Below is a small trained network, with its code and all its weights. Each question gives an input and a class and asks what happens when units are switched off, that is, made to give their printed mean instead of their output.

import numpy as np


def w(rows, s, z=0):
    codes = np.array(rows[::2]) - 128.0
    scale = np.full(codes.shape[1], s)
    scale[-1] = z or s
    return codes * scale


def norm(h):
    return h / np.sqrt((h * h).mean(-1, keepdims=True) + 1e-5)


def f(y):
    return np.maximum(y, 0)


def log_softmax(a):
    a = a - a.max(-1, keepdims=True)
    return a - np.log(np.exp(a).sum(-1, keepdims=True))


def net(x, mask):
    res = np.array(x, float).reshape(1, 5) / 4 @ E
    u = 0
    for l in range(3):
        y = f(norm(res) @ A[l][:, :-1].T + A[l][:, -1])
        res = res + np.where(mask[u : u + 12], y, B[l][:, -1]) @ B[l][:, :-1]
        u += 12
    return log_softmax(norm(res)[-1] @ U[:, :-1].T + U[:, -1])


A, B = {}, {}
E = w([
[145,186,204,103,15,105,122,221,14,130,96],'x0',
[126,175,165,178,99,65,54,225,235,73,72],'x1',
[100,162,65,61,71,170,100,101,146,255,73],'x2',
[73,161,71,168,29,51,143,112,141,100,84],'x3',
[143,150,133,69,212,135,145,126,137,168,187],'x4',
],0.0083)
A[0] = w([
[113,142,199,107,202,165,91,206,216,133,101,16],'L0N0',
[154,171,169,179,102,50,121,255,159,25,102,8],'L0N1',
[157,105,151,66,182,164,122,160,119,227,140,62],'L0N2',
[120,175,142,76,51,143,122,156,59,204,97,38],'L0N3',
[108,150,115,66,79,107,155,132,55,152,124,135],'L0N4',
[90,90,113,160,125,109,165,77,106,43,122,41],'L0N5',
[131,155,109,138,133,101,138,137,145,149,147,67],'L0N6',
[115,54,105,250,79,178,88,104,248,104,83,41],'L0N7',
[129,160,116,144,69,111,86,162,198,140,80,159],'L0N8',
[148,131,84,109,190,113,161,92,84,91,150,26],'L0N9',
[122,26,141,230,144,154,122,95,163,30,126,17],'L0N10',
[127,195,44,132,8,94,122,127,221,160,90,21],'L0N11',
],0.0085,0.0017)
B[0] = w([
[211,205,95,121,102,78,90,178,205,162,153,196],'L0N0',
[50,185,183,127,95,152,79,103,100,20,194,255],'L0N1',
[108,151,138,12,200,184,83,142,167,145,142,203],'L0N2',
[183,77,41,143,65,64,182,132,75,140,178,200],'L0N3',
[188,152,149,120,106,129,105,104,34,159,103,185],'L0N4',
[182,138,114,173,165,70,106,192,177,159,213,189],'L0N5',
[143,171,140,160,124,120,105,86,106,144,92,139],'L0N6',
[202,81,101,62,153,32,137,155,107,78,17,235],'L0N7',
[41,48,161,180,207,159,167,43,144,155,156,213],'L0N8',
[110,65,161,142,144,120,90,72,117,154,206,184],'L0N9',
[182,119,38,94,168,77,192,88,76,49,120,225],'L0N10',
[65,121,160,136,108,63,97,91,212,221,86,232],'L0N11',
],0.011,0.0093)
A[1] = w([
[164,181,88,189,34,176,158,171,20,170,88,62],'L1N0',
[62,184,123,204,82,107,99,139,236,173,32,59],'L1N1',
[96,239,165,162,100,183,127,142,121,30,132,93],'L1N2',
[99,102,168,115,212,117,156,121,203,65,132,115],'L1N3',
[112,159,75,75,90,137,180,89,120,91,214,134],'L1N4',
[205,142,109,114,158,162,188,194,104,106,192,112],'L1N5',
[213,76,27,182,111,170,158,154,167,25,2,4],'L1N6',
[150,221,152,133,195,199,108,107,103,145,78,134],'L1N7',
[78,102,120,95,212,184,127,107,74,203,49,118],'L1N8',
[53,207,162,203,104,151,98,164,115,26,123,90],'L1N9',
[86,142,74,94,81,148,191,140,99,108,111,88],'L1N10',
[115,115,103,122,122,91,94,147,134,16,101,80],'L1N11',
],0.0086,0.0029)
B[1] = w([
[190,136,96,121,87,50,109,141,19,213,141,173],'L1N0',
[16,129,66,94,100,62,216,5,229,125,157,223],'L1N1',
[173,202,207,143,40,117,138,178,187,139,245,208],'L1N2',
[183,191,52,193,50,108,148,164,6,144,108,253],'L1N3',
[69,151,103,225,102,182,64,127,99,118,88,231],'L1N4',
[35,127,45,165,128,119,122,61,255,202,71,223],'L1N5',
[229,90,94,46,216,83,134,161,82,12,28,191],'L1N6',
[70,172,55,83,160,142,137,160,126,144,141,158],'L1N7',
[59,166,230,116,69,101,155,146,62,49,152,213],'L1N8',
[131,204,229,212,177,178,151,117,159,61,202,227],'L1N9',
[167,76,131,138,180,103,42,167,115,88,47,142],'L1N10',
[156,160,148,122,138,135,106,169,80,16,149,240],'L1N11',
],0.009,0.0065)
A[2] = w([
[52,85,233,137,138,255,136,119,98,143,145,20],'L2N0',
[91,112,135,103,142,160,180,100,122,152,115,121],'L2N1',
[105,123,105,165,176,131,176,127,92,131,212,80],'L2N2',
[129,164,252,165,63,179,119,170,148,43,163,33],'L2N3',
[149,150,127,182,161,66,125,126,212,82,102,152],'L2N4',
[81,25,124,254,175,117,148,110,139,74,182,69],'L2N5',
[118,138,212,116,106,87,138,109,101,95,88,159],'L2N6',
[151,95,177,100,189,158,152,194,213,158,175,21],'L2N7',
[58,55,186,135,66,135,151,161,231,180,19,45],'L2N8',
[199,185,146,96,166,210,92,212,182,159,126,6],'L2N9',
[123,82,82,188,61,85,152,155,117,76,130,130],'L2N10',
[222,98,151,165,39,163,127,164,52,201,95,55],'L2N11',
],0.011,0.0017)
B[2] = w([
[87,78,86,60,166,168,188,152,91,52,117,181],'L2N0',
[104,71,169,151,124,130,176,196,128,116,102,168],'L2N1',
[147,128,166,126,77,182,156,131,162,185,90,213],'L2N2',
[92,169,254,162,161,179,94,149,127,99,199,240],'L2N3',
[102,82,198,120,102,139,182,140,41,121,140,254],'L2N4',
[232,176,137,180,138,157,129,97,146,193,113,233],'L2N5',
[141,142,97,119,143,144,129,166,188,179,202,189],'L2N6',
[127,194,88,163,74,104,95,159,120,115,50,153],'L2N7',
[22,103,105,228,118,90,178,50,157,137,134,192],'L2N8',
[109,167,67,167,115,135,60,149,194,123,76,164],'L2N9',
[97,150,161,28,162,166,127,171,184,120,111,218],'L2N10',
[150,48,113,156,67,99,30,145,49,129,170,178],'L2N11',
],0.014,0.0089)
U = w([
[149,36,155,121,107,151,89,145,169,100,108,2],'0',
[99,183,247,178,106,148,112,155,144,96,226,161],'1',
[216,79,107,108,188,42,186,138,115,48,85,144],'2',
[45,69,116,37,151,233,178,157,94,146,125,106],'3',
[138,58,115,122,37,96,63,152,38,200,168,172],'4',
[24,86,132,158,92,45,188,62,194,185,119,179],'5',
[212,112,120,182,150,182,193,75,148,232,139,91],'6',
[96,191,60,108,126,149,61,186,205,171,95,121],'7',
],0.012,0.0048)

Each question gives the input, the list of numbers given to net, and the class t.
The units are the neurons (one row each of A and B). Each row of codes is followed by its name. A weight is (code - 128) times the scale printed after its matrix; where a second scale follows, it is the last column's (A, B and U).
mask holds one flag per neuron, layer by layer. A switched-off neuron (its flag False) gives its mean, the last column of its row in B, instead of its output. The means were averaged over made-up inputs and are rounded, as every weight is.
A unit's drop is (log p(t) with every unit on - log p(t) with that unit switched off) / (log p(t) with every unit on - log p(t) with every unit switched off).
The circuit of an input: a set's keep is (log p(t) with only the set's units on - log p(t) with every unit switched off) / (log p(t) with every unit on - log p(t) with every unit switched off). Starting from the 12 units with the biggest drops (on a tie, the unit counted first), units are removed one at a time, each time the one whose removal leaves the highest keep (on an exact tie, the one counted first), for as long as the keep stays at least 0.8.
circuit, biggest first: the units of the circuit, biggest drop first
top k neurons: the k neurons with the biggest drops, biggest first
k most important neurons of layer l: the k neurons of layer l with the biggest drops, biggest first
drop when u is switched off: that unit's drop, to one decimal
input [5,3,3,-6,-6], class 4: top 3 neurons : L0N3, L1N0, L2N11
input [6,-4,8,-8,1], class 4: circuit, biggest first : L0N3
input [5,2,2,0,-2], class 4: top 3 neurons : L0N3, L0N4, L1N0
input [-3,0,-8,8,-5], class 2: top 2 neurons : L0N10, L0N7
input [5,-5,-4,8,-4], class 4: circuit, biggest first : L1N0, L0N4
input [-4,3,6,-6,-7], class 5: 2 most important neurons of layer 0 : L0N11, L0N10
input [-7,7,5,-3,6], class 7: 2 most important neurons of layer 2 : L2N9, L2N7
input [-7,0,4,-2,1], class 7: top 2 neurons : L0N2, L0N8
input [3,-2,0,3,-8], class 4: top 2 neurons : L0N3, L0N4
input [-1,4,3,-3,2], class 7: top 2 neurons : L0N0, L0N2
input [-6,4,6,-4,-6], class 5: top 3 neurons : L0N11, L0N8, L2N8
input [-7,6,-8,2,-6], class 2: top 2 neurons : L0N7, L0N10
input [8,-2,-5,-5,8], class 7: top 3 neurons : L0N8, L0N2, L2N9
input [2,-1,7,0,-8], class 5: circuit, biggest first : L0N11
input [-1,-8,4,2,1], class 4: top 2 neurons : L0N4, L0N8
input [-5,8,-4,-3,-6], class 2: top 2 neurons : L0N7, L0N10
input [-1,-6,0,6,-7], class 2: 3 most important neurons of layer 0 : L0N1, L0N7, L0N9
input [-7,-2,3,-2,4], class 3: drop when L0N5 is switched off : 0.9
input [-1,1,3,-1,-2], class 5: drop when L0N11 is switched off : 0.2
input [4,-8,-1,-5,3], class 3: drop when L0N2 is switched off : 0.7
input [6,1,8,0,7], class 4: circuit, biggest first : L0N3
